Below is a small trained network, with its code and all its weights. Each question gives an input and a target symbol and asks what happens when units are switched off, that is, made to give their printed mean instead of their output.

import numpy as np


def w(rows, s, z=0):
    codes = np.array(rows[::2]) - 128.0
    scale = np.full(codes.shape[1], s)
    scale[-1] = z or s
    return codes * scale


def norm(h):
    return h / np.sqrt((h * h).mean(-1, keepdims=True) + 1e-5)


def f(y):
    return np.maximum(y, 0)


def softmax(a):
    e = np.exp(a - a.max(-1, keepdims=True))
    return e / e.sum(-1, keepdims=True)


def log_softmax(a):
    a = a - a.max(-1, keepdims=True)
    return a - np.log(np.exp(a).sum(-1, keepdims=True))


def net(x, mask):
    ids = ['βγδεζηθστφψ'.index(c) for c in x.split()]
    T = len(ids)
    res = E[ids] + P[:T]
    u = 0
    for l in range(3):
        q, k, v = (norm(res) @ M[l].T for M in (Q, K, V))
        z = softmax(np.where(np.tri(T) > 0, q @ k.T / 3**0.5, -1e9)) @ v
        res = res + np.where(mask[u], z, O[l][:, -1]) @ O[l][:, :-1]
        u += 1
        y = f(norm(res) @ A[l][:, :-1].T + A[l][:, -1])
        res = res + np.where(mask[u : u + 4], y, B[l][:, -1]) @ B[l][:, :-1]
        u += 4
    return log_softmax(norm(res)[-1] @ U[:, :-1].T + U[:, -1])


Q, K, V, O, A, B = {}, {}, {}, {}, {}, {}
E = w([
[168,85,132,94],'β',
[120,56,89,98],'γ',
[181,172,102,193],'δ',
[183,117,78,161],'ε',
[187,154,80,195],'ζ',
[115,38,104,70],'η',
[184,96,135,109],'θ',
[191,113,81,160],'σ',
[70,124,7,208],'τ',
[76,190,217,124],'φ',
[126,164,125,100],'ψ',
],0.011)
P = w([
[227,170,147,22],'0',
[177,255,179,157],'1',
[156,241,166,153],'2',
[174,192,161,141],'3',
[161,163,118,147],'4',
[176,104,90,144],'5',
[141,96,109,152],'6',
[147,67,107,181],'7',
[156,60,84,166],'8',
[135,24,117,194],'9',
[140,58,103,172],'10',
[176,82,113,139],'11',
],0.0031)
Q[0] = w([
[157,82,179,223],'0.h0',
[212,217,17,2],'0.h0',
[133,133,141,137],'0.h0',
],0.0043)
K[0] = w([
[59,113,3,136],'0.h0',
[110,150,133,57],'0.h0',
[153,124,105,133],'0.h0',
],0.0033)
V[0] = w([
[129,13,210,252],'0.h0',
[134,140,119,118],'0.h0',
[156,141,126,92],'0.h0',
],0.015)
O[0] = w([
[76,216,22,2,3],'0.h0',
[135,116,133,129,167],'0.h0',
[162,118,131,144,212],'0.h0',
],0.015,0.0033)
A[0] = w([
[180,1,131,52,236],'0.n0',
[236,204,101,127,1],'0.n1',
[143,90,30,78,7],'0.n2',
[54,167,241,94,13],'0.n3',
],0.0079,0.00062)
B[0] = w([
[254,210,99,196,252],'0.n0',
[224,71,58,39,214],'0.n1',
[197,207,24,98,201],'0.n2',
[78,252,183,100,156],'0.n3',
],0.0069,0.0047)
Q[1] = w([
[55,161,166,120],'1.h0',
[125,30,150,104],'1.h0',
[212,254,56,166],'1.h0',
],0.0085)
K[1] = w([
[174,79,154,108],'1.h0',
[154,134,160,214],'1.h0',
[32,165,51,8],'1.h0',
],0.011)
V[1] = w([
[15,223,229,104],'1.h0',
[35,109,39,250],'1.h0',
[216,229,58,75],'1.h0',
],0.011)
O[1] = w([
[76,221,162,166,2],'1.h0',
[152,156,47,250,141],'1.h0',
[126,54,175,143,157],'1.h0',
],0.012)
A[1] = w([
[204,171,35,87,155],'1.n0',
[85,229,76,183,4],'1.n1',
[42,161,191,39,50],'1.n2',
[89,249,132,127,92],'1.n3',
],0.011,0.0012)
B[1] = w([
[123,196,61,86,255],'1.n0',
[154,150,187,44,150],'1.n1',
[178,247,23,121,151],'1.n2',
[204,233,67,137,149],'1.n3',
],0.012,0.0069)
Q[2] = w([
[83,138,150,165],'2.h0',
[2,181,100,132],'2.h0',
[148,98,97,106],'2.h0',
],0.022)
K[2] = w([
[170,196,166,151],'2.h0',
[241,159,248,178],'2.h0',
[134,84,124,107],'2.h0',
],0.016)
V[2] = w([
[107,28,146,194],'2.h0',
[206,135,88,61],'2.h0',
[12,104,43,103],'2.h0',
],0.011)
O[2] = w([
[147,218,103,156,172],'2.h0',
[158,159,213,141,255],'2.h0',
[149,85,104,250,59],'2.h0',
],0.012,0.0097)
A[2] = w([
[100,81,130,87,69],'2.n0',
[141,60,232,253,250],'2.n1',
[92,121,242,89,157],'2.n2',
[20,92,147,117,179],'2.n3',
],0.015,0.0014)
B[2] = w([
[181,182,104,109,149],'2.n0',
[170,161,215,255,254],'2.n1',
[126,190,87,201,199],'2.n2',
[159,191,133,97,128],'2.n3',
],0.016,0.0043)
U = w([
[173,158,132,145,219],'β',
[127,126,90,118,253],'γ',
[85,112,123,116,108],'δ',
[117,115,130,121,56],'ε',
[149,103,121,111,30],'ζ',
[135,105,128,98,43],'η',
[142,110,128,88,38],'θ',
[147,78,120,85,68],'σ',
[93,120,2,177,138],'τ',
[83,227,111,93,128],'φ',
[114,121,182,216,123],'ψ',
],0.0087,0.005)

Each question gives the input, a string of symbols that net reads in full, and the target symbol t.
The units are the heads (3 rows each of Q, K, V and O) and the neurons (one row each of A and B). Each row of codes is followed by its name. A weight is (code - 128) times the scale printed after its matrix; where a second scale follows, it is the last column's (O, A, B and U).
mask holds one flag per unit, layer by layer, with each layer's heads first. A switched-off unit (its flag False) gives its mean, the last column of its rows in O or B, instead of its output. The means were averaged over made-up inputs and are rounded, as every weight is.
A unit's drop is (log p(t) with every unit on - log p(t) with that unit switched off) / (log p(t) with every unit on - log p(t) with every unit switched off).
The circuit of an input: a set's keep is (log p(t) with only the set's units on - log p(t) with every unit switched off) / (log p(t) with every unit on - log p(t) with every unit switched off). Starting from the 12 units with the biggest drops (on a tie, the unit counted first), units are removed one at a time, each time the one whose removal leaves the highest keep (on an exact tie, the one counted first), for as long as the keep stays at least 0.8.
circuit, biggest first: the units of the circuit, biggest drop first
k most important neurons: the k neurons with the biggest drops, biggest first
k most important neurons of layer l: the k neurons of layer l with the biggest drops, biggest first
drop when u is switched off: that unit's drop, to one decimal
input δ θ δ β φ δ ζ, target φ: 2 most important neurons	(0.n3; 0.n0)
input η δ γ β σ ζ γ ε ε φ θ γ, target φ: circuit, biggest first	(0.n0; 0.h0; 1.h0)
input γ η φ, target φ: 3 most important neurons of layer 0	(0.n3; 0.n0; 0.n1)
input β φ τ, target φ: most important neuron of layer 0	(0.n1)
input ψ γ γ ε φ ζ η ε ε τ δ, target τ: 2 most important neurons of layer 0	(0.n0; 0.n1)
input τ τ τ τ ζ τ φ δ τ ζ, target τ: circuit, biggest first	(2.h0; 0.h0; 1.h0)
input γ σ ψ ψ τ, target ψ: circuit, biggest first	(0.h0; 2.n1)
input δ δ γ δ γ σ γ β δ φ τ, target φ: circuit, biggest first	(0.h0; 1.h0; 0.n0)
input γ ε τ τ γ ε τ γ, target τ: 2 most important neurons	(0.n0; 2.n1)
input ε η θ γ θ η φ β, target φ: 2 most important neurons	(0.n0; 0.n3)
input β γ σ ε ε φ δ, target φ: circuit, biggest first	(1.h0; 0.h0; 0.n3)
input γ η ψ β, target ψ: 2 most important neurons	(2.n1; 1.n0)
input ζ τ ε δ ε γ ψ ε ψ τ β φ, target ψ: 2 most important neurons	(1.n0; 2.n1)
input φ φ ζ ψ δ σ, target ψ: most important neuron of layer 0	(0.n1)
input σ ε ψ ζ σ ψ φ σ φ φ ζ δ, target φ: 2 most important neurons of layer 0	(0.n3; 0.n0)
input σ ζ β ψ γ η ε δ τ φ η σ, target φ: 2 most important neurons of layer 0	(0.n0; 0.n3)
input γ γ ε φ η ψ δ ψ β, target ψ: drop when 1.n0 is switched off	0.1
input σ β ζ β φ γ δ ζ ψ ψ θ γ, target ψ: drop when 0.h0 is switched off	1.0
input δ ε τ ε ε ε γ φ η, target φ: drop when 0.n2 is switched off	0.0
input ψ ψ φ γ ψ ψ, target ψ: circuit, biggest first	(0.h0)
